Here is a tiny trained network, its code and every weight. The questions are about switching its units off for an input and a target symbol, where a switched-off unit gives its printed mean instead of its output.

import numpy as np


def w(rows, s, z=0):
    codes = np.array(rows[::2]) - 128.0
    scale = np.full(codes.shape[1], s)
    scale[-1] = z or s
    return codes * scale


def f(y):
    return y / 2 * (1 + np.tanh(0.7978845608 * (y + 0.044715 * y**3)))


def softmax(a):
    e = np.exp(a - a.max(-1, keepdims=True))
    return e / e.sum(-1, keepdims=True)


def log_softmax(a):
    a = a - a.max(-1, keepdims=True)
    return a - np.log(np.exp(a).sum(-1, keepdims=True))


def net(x, mask):
    ids = ['αβεημπσφω'.index(c) for c in x.split()]
    T = len(ids)
    res = E[ids] + P[:T]
    r = res
    for j in range(2):
        rows = slice(3 * j, 3 * j + 3)
        q, k, v = (r @ M[0][rows].T for M in (Q, K, V))
        z = softmax(np.where(np.tri(T) > 0, q @ k.T / 3**0.5, -1e9)) @ v
        o = O[0][rows]
        res = res + np.where(mask[j], z, o[:, -1]) @ o[:, :-1]
    y = f(res @ A[0][:, :-1].T + A[0][:, -1])
    res = res + np.where(mask[2:6], y, B[0][:, -1]) @ B[0][:, :-1]
    return log_softmax(res[-1] @ U[:, :-1].T + U[:, -1])


Q, K, V, O, A, B = {}, {}, {}, {}, {}, {}
E = w([
[53,103,137,113],'α',
[76,131,118,104],'β',
[47,161,127,113],'ε',
[54,171,137,115],'η',
[150,160,196,2],'μ',
[157,72,164,180],'π',
[81,96,61,103],'σ',
[104,82,154,105],'φ',
[52,166,77,111],'ω',
],0.015)
P = w([
[91,60,4,30],'0',
[97,100,99,76],'1',
[100,126,129,107],'2',
[116,145,131,124],'3',
[131,152,138,132],'4',
[142,156,143,141],'5',
[154,152,145,146],'6',
[166,152,144,147],'7',
],0.013)
Q[0] = w([
[127,74,69,131],'h1',
[103,197,175,186],'h1',
[174,47,198,95],'h1',
[254,123,154,138],'h2',
[81,116,29,190],'h2',
[68,216,148,114],'h2',
],0.012)
K[0] = w([
[110,131,79,110],'h1',
[96,213,220,159],'h1',
[184,52,171,48],'h1',
[48,58,180,254],'h2',
[57,187,99,111],'h2',
[194,140,156,45],'h2',
],0.0098)
V[0] = w([
[25,193,101,52],'h1',
[178,129,179,254],'h1',
[114,94,90,212],'h1',
[86,103,92,155],'h2',
[63,109,131,174],'h2',
[126,171,103,202],'h2',
],0.0097)
O[0] = w([
[244,53,185,2,212],'h1',
[4,107,38,175,2],'h1',
[81,187,44,200,114],'h1',
[77,13,188,148,162],'h2',
[91,37,202,225,145],'h2',
[94,24,14,176,63],'h2',
],0.0062,0.0092)
A[0] = w([
[32,172,128,67,200],'n1',
[76,163,64,246,137],'n2',
[95,77,24,147,116],'n3',
[175,40,162,183,2],'n4',
],0.012,0.0078)
B[0] = w([
[128,34,142,72,228],'n1',
[248,156,68,101,165],'n2',
[67,56,158,18,122],'n3',
[82,139,106,64,253],'n4',
],0.012,0.0035)
U = w([
[127,3,116,109,193],'α',
[114,164,214,169,252],'β',
[175,132,162,192,176],'ε',
[189,136,101,142,113],'η',
[139,101,119,121,13],'μ',
[137,104,116,116,15],'π',
[139,104,119,118,2],'σ',
[119,165,121,103,110],'φ',
[146,162,124,101,15],'ω',
],0.014,0.0094)

Each question gives the input, a string of symbols that net reads in full, and the target symbol t.
The units are the heads (3 rows each of Q, K, V and O) and the neurons (one row each of A and B). Each row of codes is followed by its name. A weight is (code - 128) times the scale printed after its matrix; where a second scale follows, it is the last column's (O, A, B and U).
mask holds one flag per unit, heads first, then neurons. A switched-off unit (its flag False) gives its mean, the last column of its rows in O or B, instead of its output. The means were averaged over made-up inputs and are rounded, as every weight is.
A unit's drop is (log p(t) with every unit on - log p(t) with that unit switched off) / (log p(t) with every unit on - log p(t) with every unit switched off).
The circuit of an input: a set's keep is (log p(t) with only the set's units on - log p(t) with every unit switched off) / (log p(t) with every unit on - log p(t) with every unit switched off). Starting from all 6 units, units are removed one at a time, each time the one whose removal leaves the highest keep (on an exact tie, the one counted first), for as long as the keep stays at least 0.8.
circuit, biggest first: the units of the circuit, biggest drop first
top k neurons: the k neurons with the biggest drops, biggest first
heads that matter: for each layer, one digit per head in row order, 1 if its drop is at least 0.15 and else 0, layers parted by /
drop of u: that unit's drop, to one decimal
input π π π, target ε: circuit, biggest first -> [h1; n2; n4]
input π φ π π π α, target α: circuit, biggest first -> [n1; h1]
input π α π ω, target α: heads that matter -> 00
input μ φ φ, target β: circuit, biggest first -> [h2; h1; n1]
input π π η, target α: circuit, biggest first -> [n1]
input η β α μ, target ω: heads that matter -> 11
input η π π π β, target α: heads that matter -> 10
input π ω π π π, target η: circuit, biggest first -> [n2; h1]
input σ π β π β π η, target α: heads that matter -> 10
input φ π φ, target β: circuit, biggest first -> [h1; h2; n1]
input φ π π ε, target α: drop of n1 -> 1.1
input β π φ α π π ω, target α: drop of h1 -> 0.5
input π φ π, target β: drop of n1 -> 0.3
input π α π, target β: top neuron -> [n1]
